Rows are numbered. After the first two, each row is followed by the number of the nearest row among all rows above it, by straight-line distance.
(in the rows, 100 means zero)
1: 110; 100; 96; 100; 110; 104; 83; 98; 102; 129; 94; 93; 98; 106; 100; 102; 96; 130; 98; 100; 53; 92; 99; 76; 94; 105; 97; 112; 49; 90; 102; 91; 107; 131; 95; 93; 106; 100; 105; 100; 104; 105; 99; 81; 104; 101; 104; 102; 100; 96; 80; 107; 94; 92; 87; 96; 105; 107; 110; 107; 97; 87; 115; 92; 81; 85; 100; 85; 101; 102; 103; 118; 116; 111; 80; 100; 125; 108; 105; 101; 113; 90; 101; 101; 76; 104; 90; 68; 99; 127; 106; 108; 110; 94; 99; 105; 95
2: 91; 101; 119; 99; 81; 97; 106; 107; 92; 72; 104; 96; 100; 100; 104; 104; 101; 81; 103; 81; 128; 99; 105; 164; 99; 106; 94; 91; 148; 109; 99; 131; 97; 78; 86; 114; 88; 99; 101; 101; 99; 94; 101; 110; 100; 140; 98; 109; 98; 91; 108; 93; 102; 122; 113; 103; 93; 115; 118; 81; 100; 84; 83; 122; 98; 97; 108; 115; 88; 92; 97; 111; 94; 107; 121; 101; 102; 102; 95; 103; 88; 96; 114; 101; 135; 108; 102; 137; 106; 95; 80; 108; 96; 104; 97; 96; 105
3: 115; 98; 80; 98; 109; 106; 122; 94; 96; 119; 86; 101; 114; 107; 94; 102; 93; 136; 98; 114; 42; 105; 91; 47; 101; 84; 97; 117; 17; 82; 110; 62; 101; 132; 75; 80; 110; 100; 105; 98; 106; 102; 95; 57; 101; 57; 113; 101; 94; 89; 137; 120; 98; 81; 71; 97; 123; 91; 76; 118; 100; 111; 117; 81; 76; 77; 88; 60; 105; 108; 106; 93; 134; 104; 73; 92; 111; 97; 91; 98; 113; 105; 94; 98; 43; 95; 77; 65; 96; 98; 115; 102; 108; 96; 108; 113; 97  1
4: 107; 99; 90; 97; 98; 105; 104; 101; 80; 126; 93; 92; 104; 107; 103; 108; 96; 113; 102; 99; 59; 104; 97; 100; 95; 97; 95; 112; 39; 92; 113; 90; 103; 121; 41; 92; 103; 99; 106; 96; 107; 95; 100; 88; 91; 81; 111; 113; 94; 83; 110; 107; 94; 99; 85; 99; 111; 90; 107; 109; 98; 75; 110; 99; 85; 75; 105; 93; 97; 100; 105; 104; 117; 117; 97; 90; 109; 112; 90; 106; 100; 107; 107; 104; 79; 99; 86; 63; 100; 122; 108; 109; 99; 89; 103; 110; 100  1
5: 94; 101; 115; 99; 93; 97; 108; 104; 87; 90; 101; 97; 102; 100; 103; 104; 100; 87; 103; 91; 83; 100; 103; 128; 95; 104; 93; 99; 106; 103; 103; 103; 98; 99; 82; 108; 96; 98; 102; 100; 101; 94; 100; 115; 99; 136; 103; 112; 98; 93; 117; 97; 105; 124; 103; 100; 96; 118; 124; 93; 99; 69; 96; 114; 96; 91; 104; 112; 91; 93; 98; 124; 107; 105; 101; 100; 104; 103; 92; 102; 94; 97; 112; 100; 116; 107; 85; 106; 104; 108; 92; 111; 97; 97; 100; 100; 100  2
6: 111; 98; 89; 97; 105; 104; 105; 99; 92; 128; 91; 96; 107; 108; 99; 104; 94; 129; 99; 111; 55; 102; 93; 69; 98; 93; 97; 114; 43; 89; 109; 74; 103; 114; 66; 88; 109; 100; 106; 98; 105; 96; 97; 67; 97; 64; 110; 105; 94; 90; 112; 112; 96; 88; 79; 97; 109; 96; 92; 111; 99; 96; 111; 85; 78; 80; 97; 74; 103; 102; 105; 99; 119; 108; 74; 94; 113; 104; 94; 103; 109; 105; 98; 101; 77; 93; 81; 61; 98; 115; 113; 105; 107; 96; 107; 111; 97  4
7: 104; 100; 110; 97; 89; 102; 110; 104; 78; 87; 96; 98; 105; 102; 105; 110; 100; 100; 105; 101; 120; 108; 105; 126; 97; 99; 94; 102; 86; 97; 101; 101; 98; 97; 62; 107; 97; 99; 104; 98; 101; 89; 99; 109; 96; 114; 103; 114; 93; 88; 123; 100; 99; 115; 91; 101; 104; 95; 110; 96; 100; 72; 96; 111; 94; 83; 106; 108; 91; 94; 101; 99; 100; 108; 93; 95; 113; 103; 91; 103; 103; 106; 106; 102; 99; 98; 95; 88; 104; 110; 97; 108; 93; 97; 103; 103; 103  5
8: 116; 98; 83; 97; 113; 100; 127; 96; 80; 134; 86; 98; 114; 112; 96; 103; 92; 131; 101; 110; 46; 105; 88; 34; 98; 83; 97; 121; 27; 90; 114; 72; 99; 138; 61; 85; 116; 99; 105; 97; 106; 95; 95; 61; 90; 66; 116; 112; 93; 87; 145; 114; 98; 93; 73; 96; 123; 93; 75; 113; 99; 102; 112; 76; 70; 72; 91; 67; 104; 106; 106; 105; 128; 111; 83; 88; 109; 102; 82; 100; 110; 110; 96; 98; 50; 98; 70; 62; 98; 105; 114; 105; 104; 97; 111; 116; 93  3
9: 104; 101; 100; 98; 107; 106; 87; 95; 95; 118; 95; 100; 101; 104; 102; 106; 97; 130; 99; 110; 63; 98; 104; 81; 95; 102; 97; 107; 58; 94; 93; 77; 103; 126; 91; 93; 109; 102; 104; 100; 103; 99; 98; 76; 103; 114; 105; 103; 96; 97; 95; 105; 93; 92; 79; 99; 110; 94; 93; 111; 97; 82; 108; 107; 87; 85; 101; 99; 88; 101; 103; 104; 113; 111; 72; 98; 128; 102; 110; 101; 124; 97; 92; 100; 69; 97; 98; 67; 99; 126; 107; 106; 104; 99; 102; 105; 96  1
10: 103; 100; 104; 97; 92; 103; 102; 101; 86; 94; 94; 97; 103; 102; 104; 109; 99; 102; 103; 105; 84; 105; 104; 110; 96; 101; 94; 103; 90; 99; 101; 96; 99; 100; 66; 106; 101; 100; 105; 98; 101; 93; 100; 96; 96; 121; 105; 110; 94; 87; 117; 107; 96; 109; 88; 100; 105; 95; 111; 98; 99; 66; 98; 115; 94; 85; 104; 103; 91; 95; 102; 99; 106; 109; 96; 94; 114; 105; 92; 104; 102; 104; 105; 101; 96; 100; 94; 86; 103; 116; 99; 108; 93; 97; 101; 104; 102  7
11: 89; 102; 118; 100; 85; 92; 109; 109; 83; 81; 106; 96; 102; 102; 103; 102; 102; 80; 104; 81; 115; 97; 102; 151; 96; 108; 95; 91; 144; 112; 96; 134; 96; 83; 94; 114; 93; 98; 100; 100; 99; 95; 102; 120; 96; 169; 104; 112; 99; 93; 106; 87; 103; 124; 114; 102; 90; 120; 115; 88; 98; 80; 85; 115; 103; 99; 112; 121; 88; 92; 95; 124; 95; 106; 133; 99; 109; 104; 90; 103; 84; 96; 118; 100; 136; 111; 111; 132; 106; 110; 88; 113; 95; 104; 99; 96; 102  2
12: 113; 98; 85; 97; 110; 104; 110; 97; 91; 125; 89; 98; 108; 108; 97; 104; 94; 130; 99; 111; 45; 102; 92; 58; 99; 87; 96; 115; 30; 86; 113; 70; 101; 125; 67; 83; 108; 100; 106; 98; 105; 99; 96; 60; 98; 71; 111; 105; 96; 91; 118; 117; 97; 90; 74; 97; 119; 96; 90; 111; 99; 104; 115; 80; 78; 77; 94; 68; 104; 105; 106; 104; 120; 106; 72; 94; 110; 100; 91; 102; 111; 105; 96; 100; 54; 97; 80; 64; 97; 110; 105; 102; 107; 94; 106; 114; 96  6
13: 107; 100; 95; 97; 101; 105; 95; 98; 92; 113; 94; 97; 103; 108; 102; 110; 97; 121; 101; 102; 76; 102; 104; 96; 96; 101; 97; 104; 59; 95; 103; 89; 102; 113; 69; 94; 103; 101; 105; 99; 102; 96; 98; 83; 99; 102; 106; 105; 94; 90; 104; 104; 93; 95; 83; 99; 106; 91; 100; 104; 98; 74; 106; 110; 90; 82; 106; 93; 91; 98; 102; 94; 112; 113; 83; 94; 121; 105; 102; 102; 117; 101; 99; 102; 88; 92; 94; 72; 100; 123; 107; 106; 99; 96; 100; 104; 99  9
14: 114; 99; 85; 98; 111; 103; 110; 95; 103; 124; 87; 101; 111; 108; 96; 100; 94; 132; 98; 131; 53; 102; 94; 54; 99; 89; 98; 114; 15; 83; 105; 68; 102; 127; 84; 82; 109; 100; 105; 99; 105; 103; 96; 50; 102; 67; 110; 103; 97; 95; 118; 115; 96; 82; 82; 96; 118; 94; 84; 112; 99; 112; 115; 82; 70; 80; 90; 72; 101; 108; 108; 100; 120; 102; 73; 95; 115; 98; 95; 100; 113; 104; 93; 98; 51; 94; 87; 63; 95; 103; 116; 101; 110; 96; 109; 111; 95  12
15: 113; 99; 89; 97; 106; 108; 98; 94; 95; 119; 91; 99; 106; 104; 99; 104; 96; 125; 97; 117; 51; 104; 100; 81; 99; 87; 99; 109; 45; 84; 103; 74; 103; 121; 73; 89; 105; 102; 106; 99; 103; 98; 96; 69; 104; 75; 107; 99; 94; 95; 105; 110; 94; 85; 76; 98; 114; 88; 87; 108; 99; 93; 111; 95; 76; 86; 99; 82; 98; 105; 105; 87; 111; 109; 64; 99; 116; 99; 104; 102; 116; 102; 94; 101; 64; 93; 93; 67; 100; 110; 115; 100; 107; 97; 103; 105; 99  6
16: 95; 100; 114; 99; 85; 100; 112; 107; 90; 83; 97; 94; 104; 101; 103; 108; 99; 84; 103; 86; 106; 107; 103; 153; 98; 99; 93; 97; 111; 100; 107; 103; 98; 87; 64; 110; 90; 98; 103; 100; 101; 89; 101; 112; 96; 120; 100; 109; 95; 84; 121; 99; 102; 126; 103; 101; 98; 112; 117; 90; 101; 72; 93; 117; 93; 88; 103; 112; 96; 92; 99; 107; 96; 107; 116; 98; 97; 105; 88; 102; 88; 104; 114; 102; 128; 109; 92; 111; 106; 100; 90; 107; 96; 93; 99; 100; 105  5
17: 114; 99; 91; 97; 104; 106; 102; 100; 80; 127; 91; 94; 105; 109; 98; 106; 95; 117; 101; 106; 63; 102; 94; 83; 96; 88; 96; 113; 29; 88; 108; 80; 102; 129; 66; 79; 106; 99; 106; 97; 105; 99; 97; 75; 95; 75; 110; 108; 94; 90; 111; 110; 95; 96; 76; 98; 115; 89; 96; 109; 98; 83; 97; 92; 81; 80; 100; 83; 100; 101; 106; 103; 118; 113; 83; 97; 110; 106; 94; 104; 112; 105; 100; 102; 56; 96; 81; 61; 98; 118; 111; 106; 104; 94; 105; 113; 97  6
18: 95; 101; 114; 100; 93; 97; 99; 108; 97; 83; 100; 93; 98; 100; 102; 103; 100; 93; 101; 81; 99; 97; 103; 167; 97; 105; 93; 96; 124; 101; 104; 107; 101; 97; 85; 107; 90; 98; 103; 100; 100; 99; 102; 115; 101; 131; 102; 107; 99; 93; 101; 99; 102; 120; 96; 101; 89; 128; 136; 87; 101; 74; 94; 115; 89; 94; 100; 109; 97; 94; 98; 122; 101; 105; 115; 103; 101; 104; 92; 103; 88; 93; 116; 101; 114; 109; 104; 110; 109; 106; 92; 108; 101; 93; 97; 98; 103  16
19: 109; 98; 86; 97; 105; 106; 103; 98; 95; 130; 92; 93; 106; 107; 100; 104; 94; 137; 102; 108; 60; 103; 94; 70; 97; 90; 96; 115; 30; 84; 113; 73; 105; 126; 51; 86; 107; 100; 109; 97; 104; 98; 98; 74; 97; 74; 111; 107; 95; 88; 109; 111; 96; 97; 85; 98; 115; 91; 95; 107; 99; 94; 117; 89; 75; 80; 98; 79; 111; 102; 105; 99; 112; 112; 84; 94; 107; 107; 95; 105; 108; 106; 101; 103; 71; 100; 80; 63; 99; 113; 113; 104; 102; 91; 104; 111; 99  6
20: 115; 99; 95; 97; 113; 108; 82; 92; 110; 108; 91; 106; 105; 103; 98; 103; 96; 148; 95; 126; 57; 98; 103; 56; 99; 97; 100; 106; 51; 86; 91; 68; 103; 116; 102; 91; 106; 103; 103; 101; 107; 103; 96; 55; 113; 87; 102; 89; 96; 105; 98; 109; 93; 77; 78; 97; 111; 93; 85; 109; 99; 102; 114; 91; 80; 90; 97; 78; 101; 105; 103; 89; 111; 106; 50; 102; 130; 92; 118; 98; 129; 95; 89; 98; 50; 89; 106; 68; 95; 105; 107; 98; 112; 100; 104; 103; 95  15
21: 93; 102; 121; 98; 82; 97; 93; 102; 101; 61; 107; 104; 99; 96; 103; 102; 104; 80; 101; 91; 94; 96; 111; 164; 101; 113; 101; 80; 172; 107; 80; 132; 97; 61; 115; 124; 86; 102; 96; 104; 96; 93; 101; 103; 109; 167; 89; 94; 99; 102; 91; 88; 101; 116; 116; 104; 84; 110; 109; 85; 99; 90; 82; 127; 108; 110; 112; 132; 82; 94; 94; 91; 81; 95; 106; 106; 116; 94; 117; 100; 98; 93; 106; 100; 137; 101; 134; 139; 105; 97; 81; 103; 98; 112; 95; 88; 107  2
22: 109; 99; 93; 97; 95; 110; 91; 97; 103; 112; 92; 97; 102; 102; 100; 109; 97; 125; 98; 108; 73; 102; 103; 88; 100; 98; 99; 106; 46; 85; 100; 75; 105; 114; 74; 97; 99; 102; 106; 99; 102; 99; 97; 69; 106; 86; 103; 97; 95; 94; 87; 109; 92; 93; 81; 99; 109; 87; 99; 104; 99; 83; 111; 104; 84; 85; 102; 86; 100; 102; 103; 80; 108; 113; 66; 98; 120; 102; 108; 103; 119; 100; 96; 102; 68; 93; 97; 80; 97; 110; 106; 101; 105; 95; 101; 104; 102  15
23: 100; 100; 107; 97; 97; 99; 106; 103; 86; 90; 98; 98; 103; 103; 104; 109; 101; 98; 103; 98; 87; 106; 104; 122; 95; 98; 94; 102; 83; 98; 104; 97; 100; 100; 69; 106; 98; 99; 105; 98; 101; 93; 99; 110; 97; 122; 104; 110; 94; 89; 115; 98; 96; 113; 93; 101; 102; 101; 113; 95; 99; 69; 95; 116; 93; 83; 117; 104; 92; 94; 98; 88; 105; 110; 97; 95; 111; 105; 92; 104; 105; 104; 108; 101; 112; 100; 97; 85; 102; 113; 97; 111; 96; 95; 103; 104; 104  10
24: 83; 102; 121; 99; 72; 96; 100; 107; 76; 80; 112; 95; 101; 102; 109; 104; 105; 67; 107; 84; 158; 102; 105; 193; 97; 109; 97; 82; 171; 113; 94; 144; 95; 58; 68; 125; 87; 100; 97; 101; 96; 85; 102; 121; 93; 154; 95; 116; 97; 92; 85; 78; 101; 134; 118; 106; 79; 104; 117; 87; 97; 84; 78; 119; 117; 107; 121; 128; 82; 87; 95; 98; 84; 108; 129; 102; 102; 107; 98; 110; 82; 108; 116; 106; 159; 105; 123; 146; 109; 112; 85; 110; 90; 109; 97; 93; 106  2
